Below is a small trained network, with its code and all its weights. Each question gives an input and a target symbol and asks what happens when units are switched off, that is, made to give their printed mean instead of their output.

import numpy as np


def w(rows, s, z=0):
    codes = np.array(rows[::2]) - 128.0
    scale = np.full(codes.shape[1], s)
    scale[-1] = z or s
    return codes * scale


def f(y):
    return np.maximum(y, 0)


def softmax(a):
    e = np.exp(a - a.max(-1, keepdims=True))
    return e / e.sum(-1, keepdims=True)


def log_softmax(a):
    a = a - a.max(-1, keepdims=True)
    return a - np.log(np.exp(a).sum(-1, keepdims=True))


def net(x, mask):
    ids = ['αβγδεηθλμξπστφψω'.index(c) for c in x.split()]
    T = len(ids)
    res = E[ids] + P[:T]
    u = 0
    for l in range(2):
        q, k, v = (res @ M[l].T for M in (Q, K, V))
        z = softmax(np.where(np.tri(T) > 0, q @ k.T / 2**0.5, -1e9)) @ v
        res = res + np.where(mask[u], z, O[l][:, -1]) @ O[l][:, :-1]
        u += 1
        y = f(res @ A[l][:, :-1].T + A[l][:, -1])
        res = res + np.where(mask[u : u + 8], y, B[l][:, -1]) @ B[l][:, :-1]
        u += 8
    return log_softmax(res[-1] @ U[:, :-1].T + U[:, -1])


Q, K, V, O, A, B = {}, {}, {}, {}, {}, {}
E = w([
[161,141,145,125],'α',
[164,137,147,115],'β',
[164,205,49,88],'γ',
[117,127,112,105],'δ',
[97,122,113,85],'ε',
[170,160,164,118],'η',
[165,140,157,115],'θ',
[122,104,147,84],'λ',
[182,139,120,232],'μ',
[122,111,101,111],'ξ',
[126,110,129,154],'π',
[146,49,111,125],'σ',
[76,86,108,209],'τ',
[116,37,231,153],'φ',
[247,92,68,135],'ψ',
[40,120,208,179],'ω',
],0.011)
P = w([
[241,124,186,108],'0',
[153,124,136,126],'1',
[155,106,157,155],'2',
[125,75,180,191],'3',
[137,71,183,221],'4',
[160,72,189,253],'5',
],0.0037)
Q[0] = w([
[120,13,208,211],'L0H0',
[67,216,2,53],'L0H0',
],0.0053)
K[0] = w([
[37,50,206,157],'L0H0',
[205,236,76,2],'L0H0',
],0.0072)
V[0] = w([
[254,99,50,170],'L0H0',
[143,117,66,84],'L0H0',
],0.0083)
O[0] = w([
[225,118,1,171,225],'L0H0',
[198,58,95,90,2],'L0H0',
],0.0079,0.0017)
A[0] = w([
[109,130,165,199,160],'L0N0',
[243,119,74,160,194],'L0N1',
[134,35,169,117,165],'L0N2',
[131,255,139,131,254],'L0N3',
[140,55,120,179,171],'L0N4',
[157,70,149,118,137],'L0N5',
[128,181,175,39,187],'L0N6',
[86,194,83,114,174],'L0N7',
],0.0086,0.004)
B[0] = w([
[65,151,114,208,194],'L0N0',
[164,126,37,139,253],'L0N1',
[97,2,186,164,177],'L0N2',
[237,222,148,119,191],'L0N3',
[83,86,96,196,196],'L0N4',
[144,61,116,109,156],'L0N5',
[171,177,225,107,157],'L0N6',
[159,164,51,43,136],'L0N7',
],0.0068,0.0071)
Q[1] = w([
[113,108,224,153],'L1H0',
[253,86,190,201],'L1H0',
],0.0061)
K[1] = w([
[68,159,201,199],'L1H0',
[5,6,94,255],'L1H0',
],0.006)
V[1] = w([
[173,107,159,44],'L1H0',
[213,254,118,126],'L1H0',
],0.0089)
O[1] = w([
[250,93,207,213,3],'L1H0',
[94,174,114,255,82],'L1H0',
],0.0083,0.0042)
A[1] = w([
[196,109,128,152,237],'L1N0',
[182,119,195,146,189],'L1N1',
[100,128,105,65,205],'L1N2',
[174,229,121,179,68],'L1N3',
[111,226,179,117,206],'L1N4',
[130,133,75,101,219],'L1N5',
[254,123,133,133,217],'L1N6',
[181,122,53,77,254],'L1N7',
],0.0094,0.0032)
B[1] = w([
[176,5,161,211,226],'L1N0',
[79,44,231,105,177],'L1N1',
[142,221,168,98,198],'L1N2',
[171,254,205,174,247],'L1N3',
[49,208,149,138,190],'L1N4',
[104,187,69,78,210],'L1N5',
[222,47,201,137,246],'L1N6',
[190,145,15,47,254],'L1N7',
],0.0057,0.0073)
U = w([
[143,87,152,175,57],'α',
[131,107,131,162,171],'β',
[140,107,81,148,160],'γ',
[138,68,149,154,76],'δ',
[102,5,240,113,159],'ε',
[104,97,145,196,175],'η',
[40,214,213,112,253],'θ',
[144,104,191,165,157],'λ',
[68,209,47,44,56],'μ',
[191,24,65,76,159],'ξ',
[120,85,105,156,117],'π',
[157,145,121,3,89],'σ',
[68,151,75,77,26],'τ',
[197,214,126,102,142],'φ',
[88,210,52,160,92],'ψ',
[126,175,227,167,99],'ω',
],0.0062,0.0037)

Each question gives the input, a string of symbols that net reads in full, and the target symbol t.
The units are the heads (2 rows each of Q, K, V and O) and the neurons (one row each of A and B). Each row of codes is followed by its name. A weight is (code - 128) times the scale printed after its matrix; where a second scale follows, it is the last column's (O, A, B and U).
mask holds one flag per unit, layer by layer, with each layer's heads first. A switched-off unit (its flag False) gives its mean, the last column of its rows in O or B, instead of its output. The means were averaged over made-up inputs and are rounded, as every weight is.
A unit's drop is (log p(t) with every unit on - log p(t) with that unit switched off) / (log p(t) with every unit on - log p(t) with every unit switched off).
The circuit of an input: a set's keep is (log p(t) with only the set's units on - log p(t) with every unit switched off) / (log p(t) with every unit on - log p(t) with every unit switched off). Starting from the 12 units with the biggest drops (on a tie, the unit counted first), units are removed one at a time, each time the one whose removal leaves the highest keep (on an exact tie, the one counted first), for as long as the keep stays at least 0.8.
circuit, biggest first: the units of the circuit, biggest drop first
most important unit: the unit with the biggest drop
k most important neurons: the k neurons with the biggest drops, biggest first
top k neurons in layer l: the k neurons of layer l with the biggest drops, biggest first
drop of u: that unit's drop, to one decimal
input ω σ φ μ τ μ, target μ: top 2 neurons in layer 0	(L0N0 L0N3)
input π μ ψ, target ξ: circuit, biggest first	(L1N7 L0H0 L0N1)
input μ μ τ π φ, target ε: circuit, biggest first	(L0N2 L0N1 L1H0)
input η β θ θ ε λ, target ε: top 3 neurons in layer 0	(L0N1 L0N0 L0N2)
input φ θ η μ η σ, target ξ: circuit, biggest first	(L1H0 L0N2 L1N3 L0N3)
input μ σ ω η, target θ: 2 most important neurons	(L0N1 L1N4)
input θ ω α, target θ: most important unit	L0H0
input η ε η φ σ, target σ: top 2 neurons in layer 0	(L0N2 L0N0)
input η η α, target ω: top 2 neurons in layer 1	(L1N3 L1N7)
input μ σ β, target ξ: top 3 neurons in layer 0	(L0N0 L0N3 L0N5)
input ε λ η, target ε: top 2 neurons in layer 1	(L1N1 L1N6)
input μ φ τ β, target σ: top 3 neurons in layer 0	(L0N3 L0N2 L0N1)
input φ λ σ θ α, target ξ: top 2 neurons in layer 0	(L0N2 L0N3)
input σ γ σ β, target ξ: most important unit	L0H0
input γ μ φ σ φ σ, target σ: 2 most important neurons	(L0N2 L1N2)
input φ σ φ η θ, target σ: 3 most important neurons	(L0N2 L0N3 L0N0)
input β φ φ θ γ, target φ: 2 most important neurons	(L1N3 L0N3)
input η ω π β, target θ: top 2 neurons in layer 0	(L0N0 L0N1)
input ω θ θ, target θ: 2 most important neurons	(L0N0 L1N4)
input μ ω η τ θ β, target μ: most important unit	L1H0
input σ τ φ θ, target σ: drop of L0N3	0.2
input β μ φ ψ γ, target φ: drop of L0N0	0.2
input θ β μ μ α, target ψ: drop of L0H0	0.3
input ε μ ξ φ λ, target σ: drop of L0N2	0.4
input ε γ β μ ω η, target θ: top 2 neurons in layer 1	(L1N4 L1N7)
